Below is a small trained network, with its code and all its weights. Each question gives an input and a class and asks what happens when units are switched off, that is, made to give their printed mean instead of their output.

import numpy as np


def w(rows, s, z=0):
    codes = np.array(rows[::2]) - 128.0
    scale = np.full(codes.shape[1], s)
    scale[-1] = z or s
    return codes * scale


def f(y):
    return np.maximum(y, 0)


def log_softmax(a):
    a = a - a.max(-1, keepdims=True)
    return a - np.log(np.exp(a).sum(-1, keepdims=True))


def net(x, mask):
    res = np.array(x, float).reshape(1, 6) / 4 @ E
    y = f(res @ A[0][:, :-1].T + A[0][:, -1])
    res = res + np.where(mask, y, B[0][:, -1]) @ B[0][:, :-1]
    return log_softmax(res[-1] @ U[:, :-1].T + U[:, -1])


A, B = {}, {}
E = w([
[127,132,108,147,120,119,118],'x0',
[147,143,116,128,132,116,122],'x1',
[129,131,128,126,128,125,131],'x2',
[124,145,244,120,95,62,10],'x3',
[165,103,80,19,5,162,91],'x4',
[201,30,125,175,120,75,155],'x5',
],0.012)
A[0] = w([
[99,145,82,105,94,155,148,156],'N0',
[143,127,70,94,118,166,135,212],'N1',
[221,2,142,173,119,72,149,187],'N2',
[120,179,178,168,132,117,84,212],'N3',
[89,112,113,177,219,139,170,220],'N4',
[136,109,159,85,42,115,65,44],'N5',
[94,192,127,109,156,210,84,254],'N6',
[149,110,72,88,73,163,184,110],'N7',
[141,115,50,145,190,140,213,228],'N8',
[66,121,79,163,201,131,171,197],'N9',
[115,189,129,85,159,132,117,204],'N10',
[87,217,130,112,152,165,154,225],'N11',
[106,130,199,148,168,62,112,126],'N12',
[112,94,127,71,75,85,51,60],'N13',
[68,183,164,171,127,115,94,227],'N14',
],0.012,0.0057)
B[0] = w([
[150,166,70,118,98,177,109,184],'N0',
[157,141,77,95,81,167,135,200],'N1',
[230,59,215,143,161,147,142,237],'N2',
[113,176,133,151,124,120,118,203],'N3',
[107,157,140,105,194,105,152,228],'N4',
[130,116,87,77,181,76,164,208],'N5',
[99,247,83,113,113,125,113,215],'N6',
[150,68,142,172,75,177,131,208],'N7',
[142,82,121,86,137,117,174,251],'N8',
[127,141,93,68,149,87,126,220],'N9',
[107,167,130,101,99,121,103,182],'N10',
[107,183,89,115,108,105,113,205],'N11',
[138,157,206,206,136,154,47,199],'N12',
[143,108,99,84,188,88,177,201],'N13',
[116,189,130,143,89,97,113,206],'N14',
],0.013,0.018)
U = w([
[93,178,92,68,135,61,155,179],'0',
[160,107,153,96,197,86,174,253],'1',
[64,185,182,185,46,99,98,90],'2',
[160,144,201,220,146,157,83,42],'3',
[139,171,98,119,52,249,108,108],'4',
[166,77,155,146,40,207,160,8],'5',
],0.012,0.002)

Each question gives the input, the list of numbers given to net, and the class t.
The units are the neurons (one row each of A and B). Each row of codes is followed by its name. A weight is (code - 128) times the scale printed after its matrix; where a second scale follows, it is the last column's (A, B and U).
mask holds one flag per neuron, in row order. A switched-off neuron (its flag False) gives its mean, the last column of its row in B, instead of its output. The means were averaged over made-up inputs and are rounded, as every weight is.
A unit's drop is (log p(t) with every unit on - log p(t) with that unit switched off) / (log p(t) with every unit on - log p(t) with every unit switched off).
The circuit of an input: a set's keep is (log p(t) with only the set's units on - log p(t) with every unit switched off) / (log p(t) with every unit on - log p(t) with every unit switched off). Starting from the 12 units with the biggest drops (on a tie, the unit counted first), units are removed one at a time, each time the one whose removal leaves the highest keep (on an exact tie, the one counted first), for as long as the keep stays at least 0.8.
units of the circuit, in order: the units of the circuit, biggest drop first
most important unit: the unit with the biggest drop
top k neurons: the k neurons with the biggest drops, biggest first
drop when u is switched off: that unit's drop, to one decimal
input [-7,-8,8,-8,2,-2], class 4: most important unit : N7
input [2,7,-7,2,6,1], class 1: units of the circuit, in order : N6; N11
input [-7,0,-7,6,5,1], class 1: top 3 neurons : N6; N11; N13
input [3,3,2,6,6,1], class 1: units of the circuit, in order : N6; N13
input [6,5,0,-2,5,1], class 5: units of the circuit, in order : N6; N7
input [3,-4,-7,-2,7,0], class 4: top 2 neurons : N2; N0
input [7,-7,-8,2,0,5], class 3: units of the circuit, in order : N8; N9
input [5,-8,1,2,8,1], class 1: top 2 neurons : N5; N13
input [8,-6,-4,6,1,3], class 1: top 3 neurons : N5; N13; N7
input [-1,-2,1,7,0,5], class 3: top 4 neurons : N12; N8; N9; N4
input [4,8,4,4,-8,1], class 3: top 2 neurons : N12; N6
input [-8,-3,-1,3,2,1], class 1: top 2 neurons : N6; N11
input [5,-1,2,7,-4,-4], class 2: drop when N1 is switched off : 0.0
input [7,-7,1,7,-1,5], class 3: units of the circuit, in order : N12
input [5,-4,1,-6,2,8], class 5: drop when N7 is switched off : 0.1
input [-4,5,-2,3,-8,3], class 3: drop when N12 is switched off : 0.1
